Below is a small trained network, with its code and all its weights. Each question gives an input and a class and asks what happens when units are switched off, that is, made to give their printed mean instead of their output.

import numpy as np


def w(rows, s, z=0):
    codes = np.array(rows[::2]) - 128.0
    scale = np.full(codes.shape[1], s)
    scale[-1] = z or s
    return codes * scale


def f(y):
    return y / 2 * (1 + np.tanh(0.7978845608 * (y + 0.044715 * y**3)))


def log_softmax(a):
    a = a - a.max(-1, keepdims=True)
    return a - np.log(np.exp(a).sum(-1, keepdims=True))


def net(x, mask):
    res = np.array(x, float).reshape(1, 6) / 4 @ E
    y = f(res @ A[0][:, :-1].T + A[0][:, -1])
    res = res + np.where(mask, y, B[0][:, -1]) @ B[0][:, :-1]
    return log_softmax(res[-1] @ U[:, :-1].T + U[:, -1])


A, B = {}, {}
E = w([
[169,52,253,77,102],'x0',
[70,124,135,48,136],'x1',
[177,170,89,122,66],'x2',
[109,39,195,223,139],'x3',
[68,158,105,184,87],'x4',
[7,114,153,108,80],'x5',
],0.011)
A[0] = w([
[188,83,70,218,64,220],'neuron 1',
[131,120,127,100,111,33],'neuron 2',
[97,206,115,88,148,61],'neuron 3',
[198,204,206,38,52,126],'neuron 4',
[161,162,92,125,115,1],'neuron 5',
[46,170,47,108,57,113],'neuron 6',
[177,151,43,155,53,234],'neuron 7',
[109,159,98,208,11,183],'neuron 8',
[51,73,79,181,165,108],'neuron 9',
[169,149,241,207,75,135],'neuron 10',
[96,127,221,146,199,101],'neuron 11',
],0.011,0.0083)
B[0] = w([
[195,205,143,203,146,241],'neuron 1',
[72,216,226,39,204,120],'neuron 2',
[188,227,180,189,185,170],'neuron 3',
[167,44,212,121,254,219],'neuron 4',
[201,194,132,116,242,141],'neuron 5',
[128,241,105,61,75,245],'neuron 6',
[210,216,149,88,191,251],'neuron 7',
[147,192,167,137,99,249],'neuron 8',
[58,203,177,141,70,203],'neuron 9',
[191,132,236,202,230,223],'neuron 10',
[130,57,120,122,41,202],'neuron 11',
],0.01,0.012)
U = w([
[116,72,156,151,74,76],'0',
[120,207,96,70,81,134],'1',
[190,94,89,123,172,11],'2',
[54,122,148,163,79,130],'3',
[86,68,171,174,64,133],'4',
[154,78,246,196,123,124],'5',
[215,186,37,194,138,254],'6',
],0.012,0.0086)

Each question gives the input, the list of numbers given to net, and the class t.
The units are the neurons (one row each of A and B). Each row of codes is followed by its name. A weight is (code - 128) times the scale printed after its matrix; where a second scale follows, it is the last column's (A, B and U).
mask holds one flag per neuron, in row order. A switched-off neuron (its flag False) gives its mean, the last column of its row in B, instead of its output. The means were averaged over made-up inputs and are rounded, as every weight is.
A unit's drop is (log p(t) with every unit on - log p(t) with that unit switched off) / (log p(t) with every unit on - log p(t) with every unit switched off).
The circuit of an input: a set's keep is (log p(t) with only the set's units on - log p(t) with every unit switched off) / (log p(t) with every unit on - log p(t) with every unit switched off). Starting from all 11 units, units are removed one at a time, each time the one whose removal leaves the highest keep (on an exact tie, the one counted first), for as long as the keep stays at least 0.8.
units of the circuit, in order: the units of the circuit, biggest drop first
top k neurons: the k neurons with the biggest drops, biggest first
drop of u: that unit's drop, to one decimal
input [3,-4,6,0,0,-3], class 5: top 3 neurons : (neuron 4; neuron 6; neuron 10)
input [1,7,-8,-6,1,-6], class 2: top neuron : (neuron 6)
input [4,5,2,-8,1,-8], class 2: units of the circuit, in order : (neuron 4; neuron 10)
input [-8,6,-8,3,-4,7], class 3: top 4 neurons : (neuron 7; neuron 9; neuron 11; neuron 8)
input [-8,-1,-1,8,4,6], class 1: units of the circuit, in order : (neuron 6; neuron 9)
input [1,5,5,-6,-2,-3], class 2: top 2 neurons : (neuron 4; neuron 1)
input [5,5,0,-5,8,-5], class 5: top 2 neurons : (neuron 4; neuron 6)
input [-7,-4,-6,-2,4,2], class 1: top 2 neurons : (neuron 9; neuron 6)
input [-6,-2,7,-7,6,6], class 1: drop of neuron 10 : 0.1
input [-6,-1,-1,-4,0,4], class 1: drop of neuron 6 : 0.2
input [2,1,-4,-5,1,-7], class 2: drop of neuron 10 : 0.1
